[-171   23 -375 -279   81  297  267 -181 -637 -205   10  -29 -204   85
 -466  -57   10  590 -164 -199   40   55  401   65  146  289 -237 -139
  164  -30 -271  383 -253  216   61]
Q442
[ 186  355 -215 -102   92 -345 -243  177 -261 -267 -263 -375 -414  202
 -848 -163 -526  402 -108  195 -318 -187  332   46  321   36  777   14
   48   49  -27   13  -36   23  -18]
Q60
[-250  167 -373 -299   57  211  217 -177 -639 -161   55  -72 -300   64
 -528  -76  -58  642 -225 -230  -50   73  437  186  281  262 -183 -189
  264   26 -274  516 -208  276  -96]
Q442
[-218   22  153 -619  183    4  193   52  -78  264  217   63  240    6
 -308  310 -377 -117  -98   32 -497   21  126   26  381  402 -257 -663
  292 -207   93  240  502 -179   85]
Q834
[  98  256 -137 -176   -4 -319 -122  105 -306 -142 -305 -307 -372  214
 -807 -254 -444  445 -140  131 -262 -184  413  100  340  121  719 -228
   -5  -61   15  -35  -68   35  -76]
Q716
[ 139  292 -267 -126  -54 -302 -166   98 -301 -268 -358 -367 -370  155
 -799 -306 -412  395 -214  183 -187 -264  233  107  341  108  727 -185
    5 -115  -21  -43 -135  -22   -8]
Q825
[-229  -36 -314 -424  -81  356  303 -160 -678  -10  -25  -18  -70  144
 -594  174  116  699 -141 -326  121    0  411  208  214  366 -259  -71
   78  -34 -124  336 -408  275  113]
Q476
[  21  238 -152 -212   54 -386 -155  222 -295 -180 -316 -304 -397  246
 -815 -235 -474  363 -169  137 -221 -176  371  114  350   70  794 -219
   -7  -62   24  -43  -10   49   81]
Q830
[-129 -112  157 -549  192  153  269   38 -144   74  133   33  312   25
 -262  329 -294 -230  -24   83 -481   -3  302  -85  161  555 -251 -692
   96 -165   50  174  472 -197  292]
Q584
[-269  -68 -319 -423  -69  319  328 -195 -629    6  -38   33 -144  156
 -595   56  153  747 -190 -351  110    1  464  152  283  438 -275  -61
   95 -152 -185  296 -434  241  151]
Q286
[-243    6  272 -446  426  159  150   42   68  123   61  159  311   33
  -70  257 -205 -121   34    9 -382  129  105    0  182  378 -321 -442
  391 -160  159   72  481 -339  215]
Q381
[-298  -58   92 -701  297  139  251   54  -17  121   99   58  217  114
 -377  265 -304 -115    1 -162 -411   15  266   38  284  516 -212 -588
  374 -197    7  191  499 -292  342]
Q584
[-189   68 -285 -289   22  274  272 -167 -704 -110   40  -26 -165   70
 -530   66   -9  495 -213 -132  -27   31  400   23  204  366 -216 -197
  178    7 -220  414 -253  255   15]
Q442
[ -96  -59   69 -566  147  151  216   63 -123   75  202  -14  134  -33
 -423  279 -405  -77 -136  108 -556  -55  211   18  226  453 -126 -685
  132 -134   20  287  477 -227  148]
Q716
[-146  -84  201 -584  132   84  254   49 -179  183  234   53  316  -39
 -332  344 -283  -49  -60   96 -528  -19  246  -20  235  557 -229 -681
  164 -235  105  203  397 -184  168]
Q4
[  97  212 -117 -152   19 -419 -231  221 -281 -158 -321 -320 -389  218
 -792 -191 -518  340 -166  164 -273 -225  330   46  323   78  782 -236
   97  -91   15  -46  -42  -16   27]
Q987
[-231  -41  218 -450  398  119  207   44   46   96   60  122  304   33
 -182  305 -258 -168   -9   39 -408   71   31  -33  216  341 -300 -443
  355 -117   93  162  505 -235  241]
Q656
[-145   33 -313 -261    0  333  305 -118 -740  -95  -27   17 -111   15
 -421  110   87  546 -235 -202   35  -19  406   64  102  389 -258 -210
  120   10 -201  421 -338  163    9]
Q381
[-207   55 -336 -380  -39  334  302 -196 -646  -59  -93  -29 -181   87
 -567  147   89  713 -167 -286  128  -32  405  199  293  352 -370  -47
  117  -23 -219  356 -390  245   75]
Q60
[-251 -127 -254 -385   43  361  300 -138 -567  -40 -100    7  -50  263
 -489  141  170  716 -107 -403  137  -18  387   59  135  373 -294   20
 -110  -49 -170  242 -411  200  181]
Q834
[  84  231 -162 -166    8 -374 -140  154 -242 -200 -195 -303 -324  294
 -830 -188 -496  360 -126  208 -280 -226  271  187  349  123  724 -245
  -62  -83  107  -27  -36  -85   70]
Q476
[ 221  312 -296  -81   87 -332 -266  156 -261 -277 -281 -388 -440  237
 -853 -219 -528  465 -109  201 -337 -207  240   12  221   -6  886   82
   30   17  -21   52 -120   71   11]
Q656
[-300  -16  148 -654  378   96  142   37   33  130  170   95  155  119
 -369  209 -387  -67   62 -103 -389   69  176   40  337  420 -258 -567
  413 -249   55  195  566 -301  249]
Q442
[ 136  233 -206  -85  -24 -340 -146  138 -339 -282 -365 -375 -403  144
 -742 -317 -479  356 -295  219 -222 -252  207   79  265   30  720 -191
  -40  -57  -82    9  -57  -15  -70]
Q834
[  67  216 -126 -161 -114 -373 -154  117 -334 -200 -336 -351 -352  175
 -787 -236 -452  375 -220  206 -203 -225  332  114  332  134  670 -199
 -123  -81  -29  -10 -132   44 -109]
Q834
[ 162  272 -266 -174   69 -278 -299  162 -225 -241 -267 -393 -444  225
 -861 -257 -435  533 -129  117 -341 -214  320   68  314   74  884   35
  -53  -70  -21  -13  -75   80   -1]
Q286
[-260  173 -325 -387   12  150  242 -109 -673  -48  -36  -50 -315  101
 -697    4  -13  700 -269 -393 -130   29  431  214  475  260 -154 -104
  350  -42 -176  429 -202  267    1]
Q286
[-183 -151  185 -527  172  124  169   74  -95  120  111   23  327   -2
 -237  396 -290 -149  -73   58 -381  -62   98  -39  170  450 -259 -627
   57 -149   90  222  457 -215  163]
Q834
[ 176  227 -206 -127  -41 -381 -202  138 -265 -244 -320 -385 -373  224
 -830 -195 -495  359 -164  243 -193 -287  212  104  348   85  690 -204
  -69  -19   80   54  -51   10   66]
Q825
[-156  137 -376 -200  -74  274  257 -140 -679 -172   74  -76 -250  -60
 -512   76   -8  516 -281 -155 -158  -51  339  193  221  281 -131 -185
  232   65 -217  504 -285  202  -13]
Q476
[-149  -98 -356 -292  -62  360  288 -168 -697 -119 -104   -7 -110   81
 -510  101  141  685 -147 -284   85  -44  368   66  148  333 -283   15
   43  -58 -206  335 -455  273  149]
Q656
[-300  181 -300 -432  -11  173  308 -186 -691   75   -9   11 -181  135
 -729  -30   -1  726 -199 -320  -56   35  487  179  502  434 -179 -204
  338 -155 -159  331 -282  218  -65]
Q286
[-265  100 -412 -405  -36  332  296 -195 -615  -46 -120  -53 -282  201
 -607  -28  128  711 -228 -404  164   11  354  234  271  283 -208   -8
  208  -58 -225  404 -338  283   92]
Q584
[ 117  280 -189 -141  -69 -414 -122  120 -341 -210 -284 -370 -351  143
 -772 -244 -383  365 -168  186 -279 -232  390   80  307  166  743 -237
   20  -97   20  -38  -85   46  -93]
Q4
[ 103  295 -164 -189   31 -365 -221  152 -179 -288 -328 -359 -439  180
 -840 -177 -515  453 -139  183 -322 -159  370   84  258   43  848   15
  -25  -14  -42   33  -78   49   40]
Q830
[ 118  347 -241 -126   55 -317 -244  175 -231 -240 -282 -354 -443  227
 -840 -277 -497  483  -98  200 -318 -155  368   16  284   79  899   -3
   21  -62  -57  -63 -114   18   36]
Q830
[ 151  267 -125 -114  -24 -421 -170  209 -420 -204 -346 -309 -364  152
 -773 -295 -452  363 -242  160 -276 -227  388   82  308   90  791 -223
  -33  -78    5  -13  -80   10 -116]
Q381
[ 149  247 -147 -169   47 -397 -269  157 -219 -217 -340 -377 -382  209
 -831 -182 -535  471 -130  224 -337 -233  305   31  282   62  851  -49
  -20  -65  -56  -13 -118   62  -62]
Q987
[-183 -109  196 -530  267  155  175   50  -41  132  175   84  313   71
 -206  323 -243 -257   34   94 -354   15  162 -135  183  482 -287 -604
   51 -179   79   69  483 -178  228]
Q442
[-219   29 -360 -347  -66  346  292 -137 -693   -3  -58   39 -163  201
 -576   45  100  727 -212 -258  138   -8  413   97  236  391 -246  -65
  123 -155 -136  328 -430  169  113]
Q381
[-305  200 -256 -389  -31  137  302 -133 -703  -48  -39  -17 -212   24
 -707   35  -58  575 -203 -278 -104   84  514  177  439  347 -159 -162
  353  -31 -193  398 -219  256  -85]
Q830
[-115 -130   33 -529  233  153  266   28 -163  -21  236   17  282    1
 -337  339 -311  -97  -68  103 -566  -15  259   28  181  550 -216 -723
  155 -196   78  237  437 -274  294]
Q476
[-266  -55  141 -665  264  117  163  100  -52  157  210   61  193   48
 -390  310 -323  -98   10  -85 -531   16  264   77  276  499 -127 -648
  369 -193   76  200  456 -275  295]
Q476
[-204  103  210 -454  406  167  249   26 -109   73   73   94  293  -40
 -266  392 -250 -191  -88  108 -470   53  149  -65  284  456 -281 -535
  390  -97   64  138  487 -236  176]
Q60
[-217  197 -370 -304   15  290  410 -194 -621  -97  -17  -20 -244   49
 -526  -69   36  498 -387 -200  -30   -9  365  166  212  308 -111 -192
  171   10 -303  463 -246  241  -15]
Q584
[  94  201 -140 -136  -37 -419 -173  193 -230 -192 -271 -335 -333  211
 -788 -110 -573  222 -198  267 -278 -250  319   23  324  104  771 -188
  -21  -67   46   14  -27  -28   47]
Q834
[ 186  326 -219 -133   18 -354 -167  107 -191 -286 -235 -396 -425  169
 -827 -217 -507  456 -116  237 -403 -241  347   38  258   67  804   32
  -21   19  -16   38  -80   43   -1]
Q4
[-292   43 -347 -421  -57  310  296 -184 -566  -68  -20  -12 -200   96
 -617   28   76  754 -168 -290   41   40  458  201  290  379 -241    0
  115  -49 -236  351 -381  235   93]
Q830
[ 134  216 -191 -113   11 -404 -179  148 -248 -208 -299 -349 -431  283
 -848 -269 -515  415 -139  162 -267 -203  321  109  322   35  834 -152
   26  -64   55  -33  -48  -23    0]
Q716
[  92  250 -183  -47  -87 -397 -145  103 -379 -307 -330 -356 -349  180
 -754 -310 -462  394 -226  218 -251 -211  288   74  293   86  707 -204
  -76 -101  -35  -14 -106  -33 -141]
Q834
[  51  282 -160 -230   95 -387 -254  150 -199 -156 -326 -327 -381  317
 -854 -244 -501  545  -84  145 -292 -179  361   94  354   98  865  -80
   25 -169    4 -108 -154   32  -25]
Q987
[ 111  218 -233  -95  -29 -431 -193  186 -339 -188 -288 -356 -357  260
 -754 -239 -502  373 -210  194 -239 -233  255   26  332   58  761 -229
   51  -99   22  -14  -63  -25   10]
Q834
[ 157  269 -144 -133    9 -359 -152  221 -319 -118 -281 -276 -344  229
 -773 -193 -501  356 -222  215 -218 -244  383   58  288  151  767 -230
  -72  -57   60  -22  -97  -55   31]
Q381
[ 109  248 -190 -116   43 -379 -157  111 -297 -339 -343 -356 -418  167
 -814 -277 -408  448 -222  142 -280 -203  365  149  350   94  718 -106
  -33   23   -9   -8  -57   34  -10]
Q286
[-319   85 -277 -419   39  101  235 -109 -730   28  -61  -26 -227  166
 -665  -22   -7  685 -157 -387  -26   77  500  211  439  273 -177 -204
  365  -72 -149  360 -256  335  -93]
Q987
[-152 -130  135 -526  240   88  169   59  -96  -53  175   -8  241  -51
 -299  342 -337 -238  -65   76 -459  -12  163    2  226  424 -287 -570
  101  -55   30  220  526 -186  189]
Q442
[-205  108 -367 -328  -98  302  337 -197 -611  -99  -91  -56 -222  118
 -590   91   20  591 -260 -254   42  -72  345  144  259  298 -213  -28
  116  -13 -229  460 -306  251   90]
Q584
[-333  127 -168 -411  -38  107  243 -107 -749  126  -60    1 -161  205
 -657   47   -5  655 -163 -333  -53   91  527  101  460  371 -170 -215
  298 -158 -131  343 -312  315  -85]
Q834
[ 138  251 -248  -55   21 -394 -189  188 -253 -343 -290 -384 -444  185
 -763 -235 -492  385 -207  249 -298 -221  282   77  271   19  780 -123
  -61   57  -30   59   -6   10   59]
Q830
[ 152  188 -162 -144   19 -438 -152  206 -233 -149 -312 -320 -312  327
 -855 -233 -477  293 -164  201 -173 -241  273   15  390  120  752 -221
    6  -82   86  -60  -29  -33  146]
Q825
[ 130  285 -273  -95   65 -356 -203  105 -363 -360 -284 -387 -435  186
 -812 -318 -441  391 -157  152 -239 -193  302   74  367   51  674  -94
   13   21  -79   10  -26   72  -91]
Q442
[-201   96  191 -389  417  126  215   26   22   10   89   98  249  -55
 -218  332 -288 -275  -69  134 -459   72   60  -20  294  355 -291 -464
  475 -109   91  128  568 -314  206]
Q60
[-232 -163   97 -564  150  137  172   76 -126   49  154   12  240    6
 -297  318 -255 -119  -12   35 -483    5  239   -9  214  524 -239 -669
  117 -243   70  189  470 -211  256]
Q830
[-185  -49  169 -575  225  111  247   52 -124  150  155   88  274    9
 -316  386 -285 -216   -4   73 -410  -32  307  -33  252  529 -263 -666
  124 -166  107  116  434 -195  238]
Q60
[-184  -56  164 -404  338  248  207    4   88   73   90   83  283 -104
 -129  335 -242 -233  -31   33 -404   47    3   21  195  301 -285 -411
  381 -107  100  115  530 -280  171]
Q716
[-205 -134   64 -602  325  219  173   96  -35   57   75    0  234   77
 -252  300 -200 -106   -6 -197 -315  -12  157   56  136  436 -242 -564
  215  -84   20  238  543 -241  304]
Q584
[-185 -188  167 -522  278  243  163   68   -1   14   65   43  171  -26
 -270  348 -222 -163   -3 -149 -392   -8  171   37   85  408 -207 -514
  247 -103   80  189  490 -327  281]
Q716
[ 118  221 -170 -160  -74 -385 -161  116 -316 -210 -298 -358 -353  170
 -790 -243 -453  375 -217  168 -248 -208  316   94  313  114  683 -167
  -65  -54  -22   -5  -95   16  -95]
Q834
[-311  209 -264 -402    7  107  244 -108 -813  130  -23   -8 -205  177
 -696    7   -5  716 -137 -374  -41   77  497  189  538  334 -192 -217
  452 -130 -151  332 -290  299  -96]
Q60
[ 173  234 -199 -169   10 -349 -294  150 -293 -232 -257 -396 -406  187
 -847 -214 -470  449 -105  229 -327 -164  333   71  273   86  820  -28
  -41  -33  -47  -24 -165  130 -125]
Q987
[-279  208 -319 -415   -3  172  253 -142 -676   59  -62  -41 -260  170
 -724 -160  -45  703 -185 -399   -5   -7  386  227  464  275 -117 -216
  321 -106 -140  372 -238  235  -54]
Q825
[-211  -69  273 -554  103   40  218   96 -136  295  216   99  361    7
 -311  376 -349 -261  -99  154 -474   -9  158 -141  304  500 -228 -668
  166 -176   96  172  453 -174  111]
Q834
[-247 -104  286 -488  360  209  211   20  104   58   35  101  347  -74
 -198  413 -191 -225 -112   18 -383   54   68   27  200  430 -297 -400
  300 -113  131  111  527 -281  280]
Q286
[-138 -211  210 -471  400  218  216   57  -30    7  -13   67  385  -37
 -182  482 -145 -232  -43  -21 -379   34  100 -122  116  507 -322 -476
  320 -154   78   74  488 -306  374]
Q286
[-208   83 -302 -245   75  286  269 -184 -578 -236  -13  -59 -218   82
 -465   30  -12  550 -214 -143  -53    1  424   76  196  308 -255 -148
   37   57 -247  453 -202  246   29]
Q442
[ 153  343 -234 -120   71 -343 -280  151 -222 -289 -298 -387 -465  191
 -833 -261 -471  518  -83  206 -341 -129  364   46  288   74  864   39
   35  -17  -70  -21 -122   50    1]
Q830
[-386  105 -250 -517   39  138  284 -143 -675   82  -40   21 -189  192
 -699   -9   55  698 -153 -462  -33  113  552  232  498  395 -200 -215
  378 -175 -120  317 -234  278  -26]
Q286
[-319  192 -296 -380    8  108  237 -111 -689    0  -14  -41 -240  132
 -682  -41  -23  732 -176 -300 -116  105  477  183  460  320 -122 -150
  358  -68 -210  396 -254  282  -81]
Q830
[-115  -31  158 -358  358  207  190   30  -77  -76   15   28  265 -155
 -219  435 -270 -310 -109  131 -460   -1  -90  -39  137  329 -282 -394
  369  -18   55  252  492 -222  183]
Q656
[-233  -29 -315 -401  -47  298  292 -167 -621  -35  -91  -12 -177  124
 -560  109   96  718 -190 -368  110  -51  406  167  228  333 -306  -89
   59  -31 -204  347 -381  239   61]
Q987
[-132   -5  181 -440  336  192  182  118  -87    5   73   64  262 -155
 -212  445 -341 -320 -151  119 -533   30  151  -56  208  382 -225 -448
  420  -79  104  203  512 -269  262]
Q381
